Moves between items:
from | τ θ γ φ ζ
deve | pizu fifi vuka keki risi
tivo | nutu loke nugu simi kabu
viga | meme pufo dede rupi pimu
tele | reru saki folu pomu kufa
bape | dufa pimu nutu zinu rupi
fiko | zatu tifa buza tage nuto
tage | vobo reru laga pami fiko
mune | bati risi geba sivi keki
folu | bavo ziga naba radu mugi
naba | duka zinu pimu remo nuna
zege | nuga gote tage zatu mazi
mazi | bipo rude fiko zege poni
feli | zinu fudo simi nutu dede
fifi | gete lilu tobu zuzi muda
muda | pefu vuka vobi fifi geba
nuto | zege zupi suzi fiko reru
dasa | zupi duka dufa kufa saki
bavo | fiko kufa duka suzi pomu
risi | vaki muda nuga deve zuzi
saki | sobu radu ziga dasa muse
meme | dasa naba bape ziga nizu
guva | tivo pafe sivi bati pizu
pafe | loke fodu deve vaki gete
kufa | tifa muse mugi tele dasa
pizu | kabu gete mune guva vaki
zuzi | pafe geba bipo risi fifi
sobu | rude suzi kufa zupi laga
bati | simi vaki fodu nugu guva
poni | tobu gito nuto mazi gote
nutu | veki ruli megi boko feli
rupi | ziga gelo feli bape viga
duka | buza mugi nizu muse radu
vifi | bude guva gete pidi nugu
zupi | gote buza tele tifa sobu
geba | fodu nuga gazi muda lilu
vuka | mune tobu pife lilu nuga
muse | laga folu meme saki duka
nofe | dede pidi guva kabu loke
loke | ruli vifi pizu nofe keti
simi | boko nofe vifi megi tivo
zinu | mugi viga boko veki bape
nuga | keki vobi vobo vuka bipo
nizu | saki nuna rupi meme remo
keki | guva zuzi lilu mune deve
keti | fudo nugu vaki loke pidi
pimu | nizu boko ruli viga gelo
gote | vobi pami reru poni rude
pufo | naba feli zipo gelo boko
lilu | sivi bipo foni geba vuka
zipo | pimu simi loke fudo bude
pidi | zipo bati pafe keti vifi
dufa | tele nizu veki mugi ziga
suzi | tage tele muse buza bavo
buza | pami pomu saki laga suzi
remo | muse veki viga nizu naba
tifa | poni laga pomu reru zupi
ziga | kufa remo zinu dufa meme
bipo | deve gazi zatu nuga tobu
ruli | rupi bude kabu dede fudo
tobu | risi foni zege bipo vobi
vobo | lilu mazi gito pife zatu
bude | gelo tivo keti zipo megi
megi | pufo kabu pidi bude simi
radu | suzi dufa remo duka folu
reru | mazi sobu bavo nuto tifa
boko | nuna dede bude pufo nutu
veki | folu rupi pufo nuna zinu
gete | keti sivi risi pafe pefu
nugu | megi pizu pefu vifi bati
laga | gito bavo dasa sobu buza
sivi | nugu deve muda fodu mune
rude | gazi tage tifa gote gito
dede | bape zipo tivo feli ruli
gazi | fifi vobo poni vobi foni
fodu | vifi keki fifi pefu sivi
pefu | pidi mune zuzi gete fodu
vobi | zuzi pife mazi tobu gazi
nuna | radu bape gelo naba veki
mugi | pomu meme nuna folu dufa
fudo | viga megi nofe ruli zipo
gelo | remo nutu fudo pimu pufo
foni | muda zatu gote gazi pife
zatu | vuka poni pami vobo zege
kabu | feli keti bati tivo nofe
pami | pife nuto sobu gito tage
gito | foni fiko zupi rude pami
pomu | nuto dasa radu bavo tele
vaki | nofe pefu keki pizu pafe
pife | geba zege rude foni vobo

The rows follow the links: the fewer symbols apart two items are, the more alike their rows tend to be.

Each row is also shifted at random along 2 hidden directions that mean nothing.

Some items, each with a row of numbers:
zuzi -> [-34,-12,-21,10,-12,15,-9,-15,27,-6,11,17,21,-6,13,-9,20,-15,24,25,1,-23,20,6,-22,21,-5,5,-3,1,-5,34,-20,-9,-8,-14,3,-22,-14,-32,4,3,-38]
sobu -> [-4,-23,24,5,-4,37,15,-12,12,19,-11,-24,11,-17,-21,-10,3,28,-10,-13,-17,-6,6,8,31,-27,-14,0,15,7,18,-2,-20,22,3,8,3,-35,8,19,1,-15,16]
nuto -> [-28,-22,2,12,8,34,41,-10,-26,42,4,-34,31,-27,-21,-20,32,33,4,0,-22,-18,3,31,33,-34,12,-27,24,5,-15,-1,-62,16,-57,5,-13,-49,5,10,-4,-6,-1]
pife -> [-7,-8,-5,16,11,2,29,-18,-35,38,23,11,6,-22,-16,-14,37,27,28,3,-5,-20,-15,29,2,-21,34,-32,9,18,-30,27,-63,2,-77,9,-28,-39,-32,-21,-24,1,-34]
muse -> [-11,1,41,-14,20,-9,11,-14,4,31,-1,-3,-24,2,-27,-2,-12,32,-24,-24,-11,17,-9,4,31,-25,-3,-15,11,0,7,-8,-22,16,-23,8,-13,9,-4,28,-24,0,26]
dede -> [29,12,0,-20,3,-14,-25,2,40,-15,-5,-2,-4,30,15,4,-21,-29,-26,9,-6,17,24,-17,-4,27,-26,14,-4,-26,13,-11,21,-8,29,-20,16,41,19,8,8,14,15]
zipo -> [87,14,1,-17,-7,-22,-35,6,40,-32,-7,16,-14,29,17,12,-29,-31,-18,4,7,17,14,-26,-18,33,-25,24,-14,-15,20,-6,44,-9,51,-15,19,45,9,3,8,9,11]
zupi -> [36,-24,15,8,-5,40,25,-10,3,24,-9,-33,20,-21,-21,-14,11,30,-5,-8,-18,-10,8,14,31,-29,-9,-8,18,7,10,-3,-27,21,-11,8,0,-42,10,16,4,-13,12]
geba -> [-49,-12,-11,9,-7,10,-5,-23,25,6,18,26,11,-7,3,-11,22,-5,27,19,1,-24,15,11,-18,13,-1,-1,0,7,-5,41,-36,-5,-25,-11,-6,-26,-28,-31,-10,2,-41]
nizu -> [-87,16,18,-14,26,-21,17,9,-29,22,-4,-22,-13,11,-13,2,-12,15,-28,-18,-8,25,-12,2,28,-19,10,-19,9,-12,-7,-34,-6,7,-22,6,-8,27,18,34,-7,8,36]
ziga -> [63,10,24,-9,10,-15,5,16,-25,-1,-15,-13,-23,3,-14,11,-24,17,-23,-27,3,23,-22,-10,20,-22,3,0,-1,1,8,-32,31,9,18,18,-2,20,15,30,-2,-7,38]
bavo -> [-24,-16,40,-4,-2,21,1,-17,29,17,-13,-11,-9,-7,-26,-5,-13,28,-19,-20,-13,6,4,-2,31,-22,-25,7,11,3,28,-1,-7,23,15,7,3,-15,2,26,-9,-14,24]
gote -> [85,-16,-5,25,-16,27,19,7,-39,-5,-9,-3,5,-33,-13,2,12,25,27,-14,11,-18,-27,6,2,-28,17,2,1,30,1,4,7,10,5,28,-6,-45,-11,-7,6,-25,-7]
simi -> [-49,23,-4,-22,23,-42,-14,-10,21,11,21,16,-11,30,13,-2,-3,-25,-14,19,-5,16,15,0,-14,28,0,-14,-3,-25,-18,3,-22,-17,-32,-24,-5,43,-4,-6,-14,31,-8]
dufa -> [78,11,22,-14,28,-17,23,2,-34,32,1,-21,-10,1,-19,-2,-4,23,-23,-19,-13,19,-15,9,31,-27,15,-26,12,-7,-13,-26,-20,10,-38,10,-14,15,10,29,-13,6,32]
ruli -> [53,16,-8,-27,31,-22,2,-12,21,32,19,-18,13,27,10,-18,11,-22,-26,25,-24,11,34,11,10,21,-5,-26,11,-39,-25,-4,-54,-11,-56,-32,-5,34,13,6,-8,35,-1]
tifa -> [-137,-22,19,7,-2,35,18,-12,4,24,-8,-23,13,-19,-21,-14,7,31,-4,-9,-15,-9,4,12,29,-29,-7,-5,17,7,11,0,-27,20,-10,7,0,-36,5,17,-2,-13,11]
mugi -> [32,7,32,-10,13,-15,6,5,-17,9,-11,-7,-27,3,-18,10,-22,24,-23,-30,-2,23,-23,-7,23,-24,3,-4,1,2,10,-24,17,12,7,14,-7,18,7,29,-12,-7,38]
nugu -> [-22,18,-26,3,-15,-27,-26,23,-13,-48,-3,29,-14,12,26,22,-14,-32,18,5,30,3,-16,-24,-41,29,9,23,-24,5,-1,-1,60,-22,46,2,8,30,-5,-22,13,1,-11]
kufa -> [-127,-9,51,-11,7,0,-3,-20,30,19,-10,2,-26,3,-29,-2,-21,31,-26,-28,-11,16,-3,-5,30,-21,-21,2,8,3,26,-3,-4,20,8,6,-4,3,-5,30,-18,-8,29]
nuga -> [3,-16,1,19,-31,9,-25,-9,26,-34,-4,47,-14,-15,1,11,-5,2,33,-6,23,-18,-10,-15,-31,8,-10,29,-16,30,22,37,32,-1,46,12,4,-23,-35,-31,-4,-23,-27]
mune -> [-130,-1,-37,5,5,6,9,-10,5,14,24,-4,34,-1,18,-18,35,-22,19,38,-8,-23,26,20,-16,20,10,-18,6,-13,-29,23,-52,-14,-50,-23,-5,-14,-6,-30,5,19,-39]
fodu -> [80,-1,-47,13,-8,13,4,10,-12,-9,11,-8,37,-5,28,-9,31,-27,23,34,-1,-23,16,12,-24,21,13,-4,-2,-5,-25,13,-18,-16,-18,-13,4,-15,5,-31,19,10,-35]
gete -> [-143,8,-37,8,-7,-2,-5,10,-8,-19,9,7,16,3,26,0,13,-30,20,23,8,-12,7,0,-28,28,10,3,-12,-5,-17,8,6,-18,-1,-9,4,4,-1,-29,14,9,-27]
sivi -> [-83,-4,-32,12,-27,11,-21,12,15,-41,-4,13,15,0,26,6,3,-30,23,20,16,-18,10,-12,-34,29,-8,26,-15,5,7,14,36,-13,45,-7,17,-8,0,-30,23,-4,-24]
pufo -> [196,7,-6,-13,-5,3,-16,15,22,-23,-17,-23,9,19,16,7,-22,-25,-26,4,-2,13,19,-16,3,18,-23,21,-5,-22,17,-27,38,-2,50,-13,22,29,35,18,26,6,26]

Complete each set of four: the symbols that take the first to the second take the third to the fourth, perhaps in another order.
Answers are names.
[-133,-20,25,1,5,30,21,-18,12,35,-4,-26,13,-14,-25,-17,9,32,-13,-9,-24,-5,14,17,37,-27,-10,-14,23,0,9,1,-43,20,-27,2,-4,-32,4,21,-9,-7,13]
to [43,-25,15,15,-18,44,11,0,3,0,-21,-24,11,-24,-17,-5,-1,28,0,-15,-7,-8,-3,0,23,-28,-14,13,10,16,24,-5,9,22,29,15,9,-41,11,16,11,-26,16]
as [45,21,-9,-18,11,-36,-19,-1,17,-7,12,22,-13,28,17,5,-7,-27,-6,12,6,13,7,-8,-20,30,2,-1,-10,-18,-9,0,5,-19,-6,-17,0,42,-5,-11,-7,21,-6]
to megi

[-142,-8,4,15,1,-2,9,-20,-9,16,17,31,-8,-18,-13,-4,20,20,28,-4,6,-15,-17,13,-10,-10,19,-14,0,21,-14,33,-34,-1,-42,9,-21,-28,-40,-23,-26,-5,-30]
to [69,-12,-9,22,2,18,33,-2,-49,22,10,-6,12,-32,-15,-9,31,28,29,-5,0,-20,-21,24,7,-30,31,-24,8,21,-22,11,-37,5,-50,18,-21,-46,-19,-12,-10,-11,-19]
as [-38,24,-10,-19,18,-44,-15,-3,9,0,20,22,-13,26,14,4,-4,-26,-5,14,3,12,8,-3,-19,30,7,-11,-10,-18,-18,4,-10,-20,-26,-19,-6,44,-9,-14,-12,25,-11]
to nugu

[163,-9,-41,14,-10,22,8,-5,4,2,12,-6,40,-9,20,-17,37,-22,27,36,-6,-30,25,18,-19,19,6,-7,4,-5,-22,24,-37,-12,-28,-17,0,-29,-5,-34,13,9,-44]
to [-12,16,-37,6,-7,-19,-11,20,-23,-29,6,14,3,6,28,11,5,-31,20,17,20,-5,-9,-7,-35,25,16,6,-17,1,-16,0,28,-22,12,-2,4,15,-3,-26,13,6,-20]
as [66,2,37,-11,17,-8,10,-9,-7,27,-3,-6,-22,0,-25,1,-15,29,-23,-24,-8,18,-14,4,30,-27,-1,-12,9,2,7,-13,-12,14,-14,10,-11,8,-1,30,-20,-3,30]
to laga

[33,12,-49,7,4,-8,9,14,-31,-3,16,-2,26,1,26,-5,28,-28,22,30,6,-15,4,11,-24,21,25,-14,-5,-8,-36,4,-15,-23,-32,-10,-3,0,2,-28,12,16,-31]
to [153,-13,-32,19,-33,25,-19,7,21,-38,-6,11,22,-9,24,3,9,-27,28,23,13,-24,15,-8,-32,25,-11,28,-12,9,9,20,29,-11,46,-7,19,-23,0,-33,25,-10,-31]
as [118,13,6,-11,19,-10,18,20,-36,12,-8,-34,-2,6,-8,3,-8,9,-24,-13,-7,19,-13,3,25,-19,10,-15,7,-11,-9,-39,4,4,-9,6,-4,19,26,31,6,5,35]
to pimu

[-91,-9,-27,8,-15,13,-12,-6,24,-9,8,13,22,-1,18,-8,18,-23,21,24,2,-21,23,3,-24,24,-7,8,-4,-2,-4,27,-11,-11,0,-15,8,-16,-9,-31,9,5,-34]
to [63,-12,-1,25,-20,12,7,1,-25,-14,-3,23,-8,-28,-10,7,8,21,33,-17,18,-17,-31,2,-13,-19,16,6,-6,35,3,17,15,4,11,25,-8,-35,-25,-17,-4,-24,-18]
as [-137,-23,21,13,-16,37,8,-4,4,1,-20,-13,5,-20,-17,-2,-6,27,1,-18,-2,-8,-4,0,21,-27,-14,13,8,18,24,-3,11,22,28,16,8,-36,5,14,6,-24,16]
to radu

[21,15,2,-16,30,-14,26,10,-36,30,1,-40,5,9,-5,-7,1,7,-29,-6,-19,20,-3,10,30,-17,14,-28,14,-22,-19,-37,-25,3,-40,-1,-8,22,29,32,0,17,31]
to [60,12,19,-11,13,-15,8,15,-30,5,-11,-19,-17,5,-11,11,-20,13,-23,-24,0,22,-21,-6,21,-21,5,-5,3,-3,4,-34,22,8,10,13,-3,22,18,33,-1,-4,40]
as [57,25,-36,-7,23,-37,8,5,-29,12,28,9,7,13,20,-7,23,-24,11,25,2,0,1,12,-22,22,30,-29,-4,-15,-44,4,-36,-23,-62,-15,-16,25,-8,-23,-8,29,-24]
to nofe

[22,10,-2,-20,8,-5,-11,8,24,-1,-6,-24,8,25,12,-2,-14,-21,-32,13,-13,17,25,-8,10,18,-20,4,3,-28,4,-21,6,-3,13,-21,15,35,31,20,15,16,22]
to [-144,25,-27,-9,19,-41,-1,3,-20,4,26,18,-1,16,19,1,12,-25,9,19,7,4,-2,6,-25,26,26,-22,-7,-14,-36,3,-20,-23,-47,-12,-12,31,-10,-20,-10,27,-23]
as [-4,-13,5,22,-25,6,-12,-9,3,-20,-1,41,-17,-21,-7,10,1,13,33,-11,22,-16,-21,-6,-22,-5,5,16,-12,35,12,31,20,1,23,20,-5,-26,-36,-27,-10,-22,-27]
to tifa

[-77,-17,6,20,-13,31,17,3,-25,2,-11,-9,6,-29,-15,-1,8,28,16,-16,2,-13,-18,7,12,-28,7,3,5,23,7,1,2,14,7,21,-3,-42,-3,2,4,-23,2]
to [164,-24,25,6,-9,39,11,-8,15,13,-16,-24,10,-18,-21,-7,-4,27,-11,-13,-14,-5,7,5,31,-26,-17,6,16,8,23,-3,-7,23,16,9,6,-32,11,22,4,-20,18]
as [-49,-8,-3,16,7,1,22,-18,-24,28,20,22,-1,-23,-13,-8,29,24,31,-1,2,-18,-15,23,-5,-16,26,-23,6,21,-22,30,-48,1,-57,9,-23,-35,-35,-22,-26,-3,-31]
to gito

[121,-1,-50,12,2,16,17,-1,-16,13,21,-16,48,-8,23,-19,44,-25,24,41,-8,-28,25,26,-16,17,20,-20,5,-12,-40,14,-52,-15,-56,-20,-5,-24,3,-31,13,17,-40]
to [-6,-8,-28,9,-5,16,1,-13,17,7,16,4,29,-6,16,-18,30,-17,23,30,-7,-27,26,13,-17,20,0,-6,3,-3,-17,30,-41,-11,-30,-18,-1,-24,-12,-32,4,10,-43]
as [-28,-11,-12,6,15,4,19,-34,5,45,36,18,17,-13,-5,-26,43,8,26,24,-13,-27,15,33,-7,3,18,-35,13,1,-33,44,-89,-6,-90,-14,-24,-33,-36,-33,-29,15,-49]
to vobi

[33,12,0,-15,15,-6,8,16,-14,6,-9,-36,6,13,4,0,-11,-8,-31,-2,-11,19,7,-2,22,-3,-3,-7,7,-22,-3,-40,8,2,4,-4,9,27,37,29,14,10,35]
to [-153,15,15,-17,9,-16,-5,19,-8,-9,-18,-21,-14,17,-1,13,-31,-1,-33,-17,-1,27,-8,-15,16,-7,-7,7,-1,-13,11,-39,37,6,31,5,10,36,28,33,8,1,43]
as [-101,-12,-15,6,-3,6,-1,-25,28,13,21,19,14,-6,4,-15,25,-6,24,24,-4,-22,21,15,-18,14,0,-6,3,2,-11,39,-46,-8,-37,-14,-6,-24,-26,-32,-11,8,-43]
to zuzi

[-72,22,-6,-30,36,-43,-1,-18,16,35,31,6,0,32,10,-13,10,-21,-19,24,-19,13,27,14,-2,27,6,-32,5,-36,-32,6,-58,-16,-71,-32,-15,42,-2,-3,-22,41,-10]
to [76,21,-41,0,15,-27,8,10,-34,2,23,6,11,9,22,-2,22,-26,17,24,6,-3,-3,12,-24,21,30,-23,-6,-9,-41,2,-20,-24,-47,-9,-11,16,-5,-25,2,22,-27]
as [-53,-13,-6,12,-12,8,-10,-22,25,-1,13,33,2,-11,2,-7,17,-1,27,12,5,-21,9,6,-21,11,-2,2,-2,13,-1,41,-20,-5,-12,-5,-4,-26,-32,-32,-13,-3,-38]
to vobo

[21,-13,5,23,-29,10,-20,-6,11,-32,-4,44,-17,-18,-2,13,-7,9,36,-11,27,-16,-22,-14,-28,2,-3,27,-17,37,22,32,37,1,44,18,2,-27,-36,-27,-6,-25,-26]
to [35,-15,4,29,-34,25,-3,15,-25,-35,-22,16,-11,-32,-7,19,-9,21,29,-24,26,-11,-36,-12,-9,-22,6,27,-13,41,23,4,57,10,61,34,5,-38,-13,-7,11,-37,-1]
as [184,-18,31,-1,-1,23,7,-12,18,18,-11,-16,-3,-11,-23,-7,-8,29,-16,-19,-14,2,3,2,31,-24,-17,3,14,5,21,-4,-11,22,7,8,2,-20,6,25,-4,-12,23]
to mugi

[-19,23,-8,-17,15,-42,-18,0,12,-7,15,23,-16,27,16,6,-7,-28,-5,11,6,14,5,-9,-24,30,4,-4,-11,-16,-11,3,3,-18,-11,-15,-1,44,-8,-11,-10,22,-9]
to [33,13,4,-19,-1,-21,-34,2,43,-22,-4,10,-13,31,15,8,-26,-30,-21,8,2,18,19,-21,-12,32,-25,21,-10,-20,16,-8,33,-9,39,-19,16,45,12,6,5,11,11]
as [68,16,-2,-18,4,-27,-28,1,33,-15,2,14,-12,30,15,7,-17,-27,-14,9,4,16,17,-16,-15,31,-16,11,-9,-22,4,-2,21,-12,19,-19,10,43,6,-1,1,16,2]
to nutu

[42,-20,2,20,-7,38,28,2,-31,13,-7,-24,19,-32,-15,-9,17,28,13,-9,-4,-14,-12,15,17,-34,12,-6,12,19,-2,-2,-17,14,-12,17,-6,-48,1,4,6,-18,1]
to [90,-18,0,28,-28,26,6,12,-32,-28,-17,10,-5,-32,-9,14,-2,22,30,-20,21,-15,-34,-7,-4,-24,11,19,-7,38,15,4,42,10,41,33,2,-39,-13,-9,10,-33,-4]
as [77,12,-7,-17,19,-4,12,12,-8,17,-3,-44,19,17,6,-8,-1,-13,-31,10,-18,14,17,5,23,1,-3,-16,11,-31,-12,-34,-15,-1,-17,-15,4,25,37,25,13,20,27]
to naba

[40,-5,-44,7,9,15,19,-12,-4,28,28,-12,46,-6,16,-29,47,-20,22,45,-17,-29,32,33,-10,17,17,-28,11,-14,-40,25,-75,-16,-74,-25,-7,-25,-3,-32,3,22,-45]
to [76,10,-45,11,-10,-5,-3,21,-25,-27,4,3,17,-1,30,7,12,-31,25,23,16,-12,-2,-2,-33,24,16,4,-13,1,-19,0,21,-22,9,-4,4,3,4,-29,21,6,-24]
as [94,-17,-10,20,3,32,42,0,-49,30,5,-25,24,-33,-14,-15,31,30,22,-1,-9,-20,-14,28,18,-35,26,-24,14,15,-19,2,-43,12,-48,17,-14,-53,-3,-1,-1,-12,-10]
to vobo

[-27,-12,-7,12,-12,10,-10,-21,26,-1,13,31,5,-12,2,-6,17,-1,29,12,5,-21,8,6,-22,12,-2,4,-2,13,-1,39,-19,-5,-9,-4,-4,-26,-30,-33,-11,-3,-39]
to [6,-8,-29,13,-17,17,-8,-4,21,-16,8,9,26,-5,19,-8,20,-24,25,29,2,-24,22,4,-25,23,-6,10,-5,1,-3,25,-7,-12,4,-13,7,-20,-7,-31,15,2,-34]
as [-113,-14,5,19,-13,20,15,3,-28,-2,-6,-1,0,-28,-15,2,6,26,18,-16,9,-11,-24,7,4,-27,11,1,3,26,4,5,7,12,6,25,-6,-37,-12,-3,-1,-24,-1]
to vobo

